Here is a tiny trained network, its code and every weight. The questions are about switching its units off for an input and a class, where a switched-off unit gives its printed mean instead of its output.

import numpy as np


def w(rows, s, z=0):
    codes = np.array(rows[::2]) - 128.0
    scale = np.full(codes.shape[1], s)
    scale[-1] = z or s
    return codes * scale


def f(y):
    return y / 2 * (1 + np.tanh(0.7978845608 * (y + 0.044715 * y**3)))


def log_softmax(a):
    a = a - a.max(-1, keepdims=True)
    return a - np.log(np.exp(a).sum(-1, keepdims=True))


def net(x, mask):
    res = np.array(x, float).reshape(1, 3) / 4 @ E
    y = f(res @ A[0][:, :-1].T + A[0][:, -1])
    res = res + np.where(mask, y, B[0][:, -1]) @ B[0][:, :-1]
    return log_softmax(res[-1] @ U[:, :-1].T + U[:, -1])


A, B = {}, {}
E = w([
[150,136,187,11,25,41],'x0',
[141,127,30,73,93,188],'x1',
[31,198,180,53,201,137],'x2',
],0.012)
A[0] = w([
[136,118,58,162,157,153,23],'n0',
[119,75,196,181,103,60,217],'n1',
[204,69,111,63,41,128,120],'n2',
[28,177,138,38,125,167,167],'n3',
[167,182,222,57,89,92,3],'n4',
[61,194,154,174,175,200,114],'n5',
[27,165,202,119,185,174,151],'n6',
[147,126,209,40,103,26,199],'n7',
[85,144,156,66,51,2,58],'n8',
[76,165,59,89,87,237,165],'n9',
[29,175,162,167,132,140,126],'n10',
[220,49,160,230,107,91,138],'n11',
[125,150,51,74,133,204,110],'n12',
[41,209,113,52,153,132,2],'n13',
[184,98,95,25,56,112,109],'n14',
],0.0089,0.0095)
B[0] = w([
[155,91,181,82,104,198,145],'n0',
[127,181,106,192,123,138,206],'n1',
[94,41,164,48,160,83,202],'n2',
[99,157,100,150,136,168,214],'n3',
[121,164,80,195,153,162,181],'n4',
[96,106,134,146,135,115,180],'n5',
[99,112,129,135,139,79,215],'n6',
[190,124,153,117,110,172,254],'n7',
[133,156,77,134,116,193,209],'n8',
[158,124,131,123,88,183,184],'n9',
[87,115,145,123,191,82,172],'n10',
[143,128,83,168,105,228,213],'n11',
[152,164,88,121,74,171,164],'n12',
[248,124,118,116,73,145,171],'n13',
[86,121,150,75,192,61,203],'n14',
],0.012,0.017)
U = w([
[66,200,25,164,126,198,181],'0',
[219,120,146,101,60,198,246],'1',
[2,45,195,67,160,16,38],'2',
],0.0093,0.0013)

Each question gives the input, the list of numbers given to net, and the class t.
The units are the neurons (one row each of A and B). Each row of codes is followed by its name. A weight is (code - 128) times the scale printed after its matrix; where a second scale follows, it is the last column's (A, B and U).
mask holds one flag per neuron, in row order. A switched-off neuron (its flag False) gives its mean, the last column of its row in B, instead of its output. The means were averaged over made-up inputs and are rounded, as every weight is.
A unit's drop is (log p(t) with every unit on - log p(t) with that unit switched off) / (log p(t) with every unit on - log p(t) with every unit switched off).
The circuit of an input: a set's keep is (log p(t) with only the set's units on - log p(t) with every unit switched off) / (log p(t) with every unit on - log p(t) with every unit switched off). Starting from the 12 units with the biggest drops (on a tie, the unit counted first), units are removed one at a time, each time the one whose removal leaves the highest keep (on an exact tie, the one counted first), for as long as the keep stays at least 0.8.
units of the circuit, in order: the units of the circuit, biggest drop first
k most important neurons: the k neurons with the biggest drops, biggest first
drop when u is switched off: that unit's drop, to one decimal
input [-3,1,0], class 1: units of the circuit, in order -> n3
input [6,-8,2], class 0: 2 most important neurons -> n4, n1
input [7,8,0], class 2: 2 most important neurons -> n14, n2
input [7,-5,2], class 0: 2 most important neurons -> n4, n8
input [7,-6,1], class 0: 3 most important neurons -> n4, n8, n1
input [-4,1,-3], class 1: 3 most important neurons -> n3, n4, n1
input [7,-1,1], class 0: 3 most important neurons -> n4, n8, n13
input [0,3,-1], class 1: 2 most important neurons -> n6, n10
input [-7,1,-7], class 1: 2 most important neurons -> n0, n3
input [4,-7,1], class 0: 2 most important neurons -> n1, n4
input [-1,-1,-7], class 0: 4 most important neurons -> n7, n13, n11, n9
input [8,-2,4], class 0: 3 most important neurons -> n4, n8, n3
input [-1,-7,-7], class 0: 2 most important neurons -> n1, n7
input [-2,-3,-7], class 0: units of the circuit, in order -> n7
input [1,2,-8], class 2: 2 most important neurons -> n2, n7
input [8,1,-7], class 2: 2 most important neurons -> n2, n14
input [-3,0,1], class 2: drop when n3 is switched off -> 0.2
input [-3,3,-7], class 1: drop when n4 is switched off -> 0.1
input [-1,8,-2], class 1: drop when n9 is switched off -> 0.1
input [5,2,-4], class 2: units of the circuit, in order -> n2
input [-2,7,0], class 1: drop when n4 is switched off -> 0.2
